Below is a small trained network, with its code and all its weights. Each question gives an input and a class and asks what happens when units are switched off, that is, made to give their printed mean instead of their output.

import numpy as np


def w(rows, s, z=0):
    codes = np.array(rows[::2]) - 128.0
    scale = np.full(codes.shape[1], s)
    scale[-1] = z or s
    return codes * scale


def f(y):
    return np.maximum(y, 0)


def log_softmax(a):
    a = a - a.max(-1, keepdims=True)
    return a - np.log(np.exp(a).sum(-1, keepdims=True))


def net(x, mask):
    res = np.array(x, float).reshape(1, 7) / 4 @ E
    y = f(res @ A[0][:, :-1].T + A[0][:, -1])
    res = res + np.where(mask, y, B[0][:, -1]) @ B[0][:, :-1]
    return log_softmax(res[-1] @ U[:, :-1].T + U[:, -1])


A, B = {}, {}
E = w([
[127,124,128,124,128],'x0',
[225,79,133,223,183],'x1',
[196,229,65,120,130],'x2',
[126,127,128,126,126],'x3',
[181,105,127,36,163],'x4',
[123,134,127,126,127],'x5',
[53,123,35,133,254],'x6',
],0.0065)
A[0] = w([
[150,157,196,128,122,15],'N1',
[125,71,147,134,98,253],'N2',
[169,155,192,113,65,75],'N3',
[179,234,72,118,122,148],'N4',
[89,169,126,46,123,126],'N5',
[179,156,180,80,102,67],'N6',
[138,116,125,132,1,60],'N7',
[50,75,161,89,106,98],'N8',
[74,169,130,105,103,229],'N9',
[92,65,174,116,153,98],'N10',
[68,38,182,161,145,157],'N11',
[132,210,102,170,125,152],'N12',
[87,207,77,142,181,66],'N13',
[105,67,133,138,69,136],'N14',
[97,139,117,227,99,100],'N15',
[72,151,112,117,189,13],'N16',
[44,173,117,132,77,171],'N17',
[198,99,150,51,165,78],'N18',
[84,124,87,95,207,19],'N19',
[176,188,178,132,76,189],'N20',
[105,142,121,130,163,47],'N21',
[91,148,110,200,170,68],'N22',
[68,174,128,67,96,79],'N23',
[93,149,133,133,181,15],'N24',
[147,109,113,58,193,75],'N25',
],0.0097,0.0048)
B[0] = w([
[56,35,209,152,106,144],'N1',
[74,217,120,122,230,241],'N2',
[15,86,134,147,152,214],'N3',
[44,234,108,81,84,244],'N4',
[253,216,160,222,189,221],'N5',
[26,95,182,181,133,188],'N6',
[43,103,179,174,142,207],'N7',
[150,205,123,128,90,212],'N8',
[144,207,149,182,200,255],'N9',
[118,241,102,93,25,185],'N10',
[147,234,42,37,78,243],'N11',
[71,204,132,69,104,203],'N12',
[53,119,198,117,85,209],'N13',
[102,154,97,92,155,190],'N14',
[175,183,226,151,89,190],'N15',
[13,54,173,176,108,176],'N16',
[155,195,187,212,180,246],'N17',
[141,171,236,194,42,184],'N18',
[65,78,224,142,118,198],'N19',
[36,102,134,71,199,252],'N20',
[57,36,159,108,108,145],'N21',
[106,117,226,173,112,185],'N22',
[168,148,184,233,136,208],'N23',
[33,46,192,197,75,148],'N24',
[85,104,221,220,52,177],'N25',
],0.0058)
U = w([
[77,149,131,123,176,254],'0',
[2,43,199,162,70,16],'1',
[131,147,180,164,60,215],'2',
[98,159,118,101,199,246],'3',
[74,204,60,55,36,129],'4',
[201,148,180,222,156,112],'5',
[91,145,126,116,162,177],'6',
[185,114,53,74,133,2],'7',
],0.0091,0.005)

Each question gives the input, the list of numbers given to net, and the class t.
The units are the neurons (one row each of A and B). Each row of codes is followed by its name. A weight is (code - 128) times the scale printed after its matrix; where a second scale follows, it is the last column's (A, B and U).
mask holds one flag per neuron, in row order. A switched-off neuron (its flag False) gives its mean, the last column of its row in B, instead of its output. The means were averaged over made-up inputs and are rounded, as every weight is.
A unit's drop is (log p(t) with every unit on - log p(t) with that unit switched off) / (log p(t) with every unit on - log p(t) with every unit switched off).
The circuit of an input: a set's keep is (log p(t) with only the set's units on - log p(t) with every unit switched off) / (log p(t) with every unit on - log p(t) with every unit switched off). Starting from the 12 units with the biggest drops (on a tie, the unit counted first), units are removed one at a time, each time the one whose removal leaves the highest keep (on an exact tie, the one counted first), for as long as the keep stays at least 0.8.
units of the circuit, in order: the units of the circuit, biggest drop first
most important unit: the unit with the biggest drop
k most important neurons: the k neurons with the biggest drops, biggest first
drop when u is switched off: that unit's drop, to one decimal
input [2,8,6,7,-8,-3,6], class 2: most important unit -> N15
input [1,5,6,-1,-5,1,-4], class 4: units of the circuit, in order -> [N4, N12, N17]
input [-4,-4,-6,-3,2,5,-2], class 4: units of the circuit, in order -> [N11, N10]
input [6,-7,-1,0,2,-2,-5], class 5: units of the circuit, in order -> [N5, N23, N4]
input [-6,-6,5,-8,-8,1,-8], class 1: units of the circuit, in order -> [N7, N3]
input [-6,5,6,7,-3,-4,-6], class 3: units of the circuit, in order -> [N20, N18]
input [4,-3,0,6,-7,-3,6], class 2: units of the circuit, in order -> [N20, N15]
input [-7,-6,5,4,-8,-6,8], class 1: units of the circuit, in order -> [N13, N16]
input [3,-5,-8,-2,-6,4,4], class 4: 3 most important neurons -> [N11, N10, N8]
input [-5,-2,-5,-4,6,5,6], class 1: 3 most important neurons -> [N25, N19, N16]
input [0,-5,1,1,8,-8,2], class 2: 2 most important neurons -> [N25, N18]
input [7,-8,-3,7,5,8,7], class 5: 2 most important neurons -> [N5, N23]
input [1,-2,4,-1,5,-3,7], class 1: 2 most important neurons -> [N25, N19]
input [0,2,-7,8,-5,6,-2], class 3: most important unit -> N2
input [2,-7,-5,-2,2,0,6], class 5: drop when N20 is switched off -> 0.1
input [-7,7,-8,-3,-5,-7,7], class 4: drop when N16 is switched off -> 0.0
input [-1,-4,-3,6,3,-1,8], class 1: drop when N19 is switched off -> 0.3
input [-6,-7,-8,3,-3,-1,3], class 4: drop when N8 is switched off -> 0.3
